Each row has a class, written after it.
[ 32 -35  -2  -5 -19 -12 -22 -21  34  11 -60 -18  -6   5 -51 -17  18 -26
   6 -21   9   2   1  -5  -5  -2  11  20  -4 -16  23  13  42]
(54)
[-12  14 -11  14 -37 -28  -4 -17  11  -2 -59 -45  20   9 -34 -21  -4 -32
 -24   7  -9 -25   7  -7   7  19   8  25  40 -29  30 -47  24]
(22)
[ -6  48 -10 -23  14 -10  21  -6  -1 -24  61 -22   7   0 -35 -12 -28  20
  44 -46   1   5 -16  17  -4  -1 -13   4 -16  -6 -17  14  49]
(184)
[ -5 -18  11 -15  43  -1  25  -5   6 -15 -31 -12  15  -9  -8 -32  28 -24
 -31   7 -41  -9   7 -19 -15   0  14  45  48  36  13   0 -10]
(100)
[-28  15 -10  21 -31 -46  -1   0 -27 -45   4  -4  27  -3 -45  -5   3  19
 -16  -9  11 -22  31  35  17  23   7  -4   2  -7  11 -61   5]
(149)
[-14   5  24 -43 -23  11  26  22  -9 -19 -33 -39 -11  -5  -4  15   1  12
 -34   9   8   8   7 -20   8  20  -8   9  62 -27 -21  15   2]
(100)
[-11 -11  24 -27 -18 -37 -32 -41  -5  11   0  34 -15 -31  31  32  42 -16
  35  47 -11  -2  -1 -41 -10 -43  26  52 -35   9   7 -59  20]
(149)
[-43  89  28 -24 -22  35  39   7 -16 -37  99 -31  23 -15 -14 -26 -25  45
  10 -36 -48  33  19 -28  -6  19   7  52  30  -7  18 -22  -8]
(168)
[ 30 -15 -18 -50 -14 -14   8  71  16  29 -61 -38 -10  13 -72 -37   6 -72
 -17  -6  25 -33  29  15  58  23  15  37  30 -15 -58 -41  10]
(54)
[  5 -20   6 -16 -15   1 -12  28  -2  -6 -62 -55  21 -13 -41 -11  52 -34
 -41  11 -40 -25  36  49  44 -14  31  30   1  -4   6 -48 -19]
(168)
[ 19  36  -6 -20 -41  -9  58  31  11 -20  34 -24 -15  18 -35  -5   9 -10
   5 -28  50  29 -13  41  50 -11   4  30  82  19 -18  52  51]
(93)
[-40  26  14 -22  14  -3  32  -6 -33 -36  41 -27  14 -26  34  48  17  56
  11 -17 -32  20 -29  -1  -4 -47  -9   3 -55  16  -7  16  36]
(93)
[-38  51  35 -18  42  37  68  -3 -27 -51  39 -14  20 -20 -15  11   4  72
 -14 -28 -28   2  52 -47 -20  15  21  25 -36  -9  17  21 -20]
(100)
[  0  17   6  -1  20 -18 -23 -52 -27 -11  41   9  15 -33  13  -5 -12  17
 -14 -60  16  20  23 -13 -37  23   2  32 -17  -8   4 -25   3]
(108)
[-15  -6   8 -35  -7 -57   9 -10  29   9 -62  10   6  -8 -20  46  42 -43
  26   4  28 -11 -13  -7  -2 -32 -11  34  65  -7 -29  -7  52]
(108)
[ -3  49   0  27  -1   6 -25  30  14  18 -36 -34  15  -7  -8 -25  23 -53
  15   1 -29  23  12  13  35   7  -8  16  27  14   5 -25   4]
(184)
[ -7  30  -1 -31   4 -37  -1  18 -19 -13 -19 -47  37 -28 -13 -15   7 -26
 -24 -65  24   3   8  36  15  15 -20   3 -10   1 -37 -36  53]
(54)
[ -2  77   9  18   2  32  31  -1  16  25  21  10   2 -12 -25 -29  -3  -1
  28   5 -26   3  13   5  -5  23  14   7   0   4   8  13 -38]
(93)
[ -4  43  33 -30  40  19  42 -26  10 -35  71  12 -20 -16  15  -2  -4  43
   9 -13  14  22  27 -37 -17  -7   8  50   0 -12  20  55  12]
(99)
[  9 -21  19 -26  21 -16 -21 -44 -49  28 -31 -14 -15 -22  -3  -5  15 -13
 -26  15 -64  -5 -37 -31 -49  13 -14  10  21  34 -19  27   6]
(149)
[-10  75  11  26 -66  19   4 -18  15  19  28   8  -4   0 -10 -27 -31  34
  24 -20  17  33   2  -9  -9  26  -3 -17  41 -13  31  11  -8]
(93)
[ 15   8  16  15 -41   8  28  10  19  14   0 -33 -27 -20  24   8  14   2
 -36   1 -11  44   2  -4  24 -46  -1  18  62   9  21  35  11]
(108)
[-35 -10   5 -17 -24 -42  30 -12 -38 -42 -16  -4  22 -10 -17  33  36  61
 -11  -7 -45 -11 -41  43 -17 -19  -4 -24 -68  32   5  -2  36]
(54)
[ 26 -50 -18 -16 -48 -30   0   5   7  30 -41  12 -11   3  -2 -29 -10 -46
 -50  11  23  -6 -40 -18  -1  -5  -5  16  48  33 -44 -29  38]
(93)
[ 29   3 -26   9 -14 -44 -29  30 -22  32 -40 -53  -3   8   9 -17  15 -40
 -45 -27  28   2  12  30  30  30 -37 -30  33  44   1  -6  31]
(22)
[ -3  32  16 -17   5  -2 -13 -19  -1 -28  -4 -39   2 -16 -42 -68  -1  14
 -13 -18  14  10  28  12  26  -9  11  50  36  -7  26  16  23]
(149)
[ 12 -42  -5 -35  35 -48 -17 -31 -57 -38 -27 -41  -8  21 -26  22  28  45
 -44 -15 -13 -24  26 -20  -8  44 -13  59  -5  -2 -25  29  19]
(22)
[  2   6 -12  10  64 -19 -19 -11 -18 -38  13 -39   3   5  12   0   4  13
  -6 -17 -14   4  18  17  20  27  -5  46 -20 -10   7   6   1]
(22)
[-14   2  11 -21  32  47 -44   8  -9  -9  -5 -66  11 -20  20 -48 -18  18
  -5 -22 -45  34 -15   1   2 -23  -9  12   6  -8  16  14 -14]
(184)
[-18  68  16  -9   9  -1 -12  21   9  -1  -8 -10   0  -8 -11 -47 -12  -6
  12  -4  13  22  11  -5  17  39 -30   3  37  14  -2   3  16]
(100)
[-13   4  -2  13 -37  12  28  21  17  22 -65   2  30   2  -1 -13  36 -20
 -32  -1  27   0  11 -14  -1   0  10 -14  26  28  25 -26   0]
(149)
[  6  23 -17  13  19  25   1  31   6  -2 -15 -63   7   0   2 -39  25 -11
 -25  -6 -34  14  27  -4  26  34  -7  39 -23  20  24 -19 -10]
(100)
[ -6  17  -3 -28  -7  14 -40  29 -42  -6  34 -56  23   8  -1 -41 -18  -4
 -36 -35  23  11  31   2  22  -4 -18   9  34   8 -18  -5  -6]
(108)
[  2  24   2 -26 -25 -23  -4  -5 -10  -3  12  -2  -5 -21 -27 -39 -21  -8
 -25 -26  44  18   8 -23   6 -10 -13  51  25   6 -24  -9  55]
(108)
[ -3 -15 -19  42  -9   2  -6  44 -16 -12   1 -41  -5 -20   8  12  -5  26
 -40  -5 -31  18  36  12  -6  39 -24 -29  38  -1  45 -15 -59]
(22)
[ 28 -15   7  40   9  32   1 -27   6   2  13  20   6 -14  27   6   6  11
 -30   3 -19  29  21 -57 -43  -2  12  42 -35   3  12  13 -18]
(22)
[ 21  27   4 -15  -9 -29  15   7  -7   7 -12 -40   6   6 -11 -31  12 -39
 -32 -38  -6  10  -9  33  15  43 -13  -3  82  40 -19   1  30]
(100)
[-18 -29  26 -44 -43 -31 -14 -11  -7 -18  37  46  -8   0  19  77  26  51
  42   7   4   0   4 -20 -18 -38  17  -5 -21  -9  -7 -34  13]
(99)
[ 20  15   0 -37  -4 -20 -21 -27  14 -30 -21 -83   7  27 -17 -51  16   4
 -34 -20  27  -6  -1  39  27  35 -25  23   3 -12  -5  24  63]
(149)
[  4  11  -8  -2  23  27  37  24 -11   5  54  24   7 -10  24  21   5  34
   3 -34   1  16   6   0  -1  -8  10  13 -68  22 -23  -2 -16]
(168)
[-12  47  19   9   2  29  61 -15   5 -65  52  10  27 -16  17 -27  -2  39
 -53 -28   8  66 -16 -35 -36  39 -25  63  12  28 -13  40  39]
(93)
[ -4  22 -22  48  20 -10  22  15 -14  34 -35 -13   1   6 -32 -14 -40 -27
 -13 -13 -39  -7 -54  31  14 -10 -19 -38  36  15 -32  33  12]
(108)
[ -4  19  22 -21  39 -22   2 -54 -29 -59  34 -33  25 -16 -14  10  13   9
  -7 -43 -19  20  13 -14 -38  20  -1  69  48  -9  14  30  31]
(22)
[  4  33  12  -6 -26  32 -15  16   0 -10 -25 -66   8  -7 -25 -32  13 -32
 -24   7 -19  21  25 -21  14  32  -3  38  22 -15  17 -11   9]
(100)
[ 18  -6 -11  39  -3 -20 -12 -12  -8  -3 -18 -27   5  15 -32  10 -16 -17
  -9 -37  -3  -9  35   5  23  24  33  15  36 -37  19 -26  -5]
(22)
[  5 -13  12  -9 -24  22   5   7  29 -19  14 -32   9  -4  30   6  27  12
 -17  -4  12  24  23 -13   7 -13  12  19  -4 -11  25 -18   3]
(149)
[ 23 -33  33 -36  39  19   9 -11   6 -22  18 -14 -17   3  16   2  13  14
 -20  -8 -27  25   1 -61 -15   1   7  35 -16  22  -7  36  33]
(100)
[  6  11  21  13  -2 -10 -20 -23  -9  -2 -19 -34   6 -11 -10   2  23 -21
 -29   0 -28   9  16 -12   6 -14  -1  17  -3   4  11   7  27]
(108)
[-19  21  -5  28 -12  10  26  12   4  -6 -29  15  32 -13 -16  27  18 -24
 -17  14  12 -11   8  20 -11   9   6 -19 -39 -13   2 -28 -12]
(108)
[-17   4   0  46  66  -6 -10  -5  -8  34 -34  37  18 -48  40  42  51 -26
  27  -5 -31   7   5   3 -23 -37  -2 -22 -64  48  38  -9 -20]
(168)
[ -1  25  13  15   3 -19  -2 -20  -8 -10   8 -10  16 -38  -3 -21 -14 -16
  -9 -35 -27  19   1  30  -5  -2   9  23  37 -15  -6 -19  -6]
(54)
[ -6  31  23  -5 -12  18  54 -27  17 -18  34 -19  17 -16  25 -28 -21  57
 -40 -62  -4  50  -4 -38 -32   6  -9  48  92  -6 -16  29  10]
(149)
[ 11 -38 -13 -18  51 -32  -2 -28 -53 -31  54  -7  15  -7 -19 -37 -22  45
 -44 -78 -18 -13   7   7 -11 -10   8  25 -41  43 -13  -7  29]
(168)
[  5   1  -6  30   7 -17  14 -21 -12 -55  16 -28  10  -9 -24  18 -12 -24
 -12 -17 -18   7 -15  27   6  23  13  12 -20 -25   7 -21  41]
(100)
[ 13   2  23  21  19  31  -9 -13   0 -18  11 -27  -7   2 -46 -29 -39  36
 -11 -15 -33  15  20 -35  15 -41   8  26  15 -28 -21  66  10]
(93)
[  4  22   6  30   0   6  13  24   1  -1   7 -17  -4   1 -42  10 -27  20
   8   1 -28  -4  14  12   7 -17  -8 -40  25 -16  -4  42  -9]
(22)
[ 11   1  11 -24  -9  -9   7 -35 -13   0  32  22  -6  -7  35  -1  11  19
   3 -28  22  22   2  -5 -18  -4  22  49  19   4  -2  12 -14]
(54)
[  5  30  -5  15 -71 -17  37   7  17  19 -40 -66  15 -14  -9 -44 -15 -24
 -79 -51  -8  29  -6   4  30  -8  -6  45 114  -4 -17 -31  39]
(108)
[-25  45   0  20 -21 -16  -4  11 -14  16 -14  -7  -3  -8 -23 -16 -22 -25
 -14  -1  15 -19  63 -42  21  38   2  20  44 -27  20 -58 -20]
(168)
[  0 -13   3 -20  22  12  43  31  10 -25  14   5   3  17 -21  41  17  18
  -5 -24   9  -6  27 -29 -16  41   1 -12 -28  -1   5   5  12]
(99)
[ -5   3  -2  44  37  -2 -19 -13 -33 -30  61  12  20 -19  32 -15  11  16
 -17 -35 -43  40   6  21 -34  11 -11  -1  28  55  53  12 -32]
(99)
[-37  49  30  24  24  -6  26 -39 -42 -29  30  14   3  -3  -7  10   9  32
  -4  16 -29 -14  58 -66  -3  14  29  54   3  -7  24  -5 -27]
(149)
[ 14 -15  -8   8   8 -30   4 -24 -42  14 -36  -5   5   5  17  -1  19  -8
 -50 -41  19   9  -7 -27 -26  21 -25 -10  22  54  -6  30  39]
(184)
[ -9   5  14   1 -10   8   3  11  15   0  29   9   0 -10  49   7  -1  18
  -5 -22  28  35  13 -14  27 -52  17  16   2   7  11 -16   6]
(108)
[ -3  11  18  -3   5  45 -15   1  -2   4  20  32 -10 -28   6 -14  -6  10
  21  15  17  24  39 -49 -19 -14  22  31  -5  -9  26   4 -42]
(100)
[-19  14  10  22   7  20   4  37  17 -28   4 -10  16 -13 -41  12  11 -30
  20   0  -2   4  44  18  21   0  19  -8  26 -21  56 -19 -24]
(168)
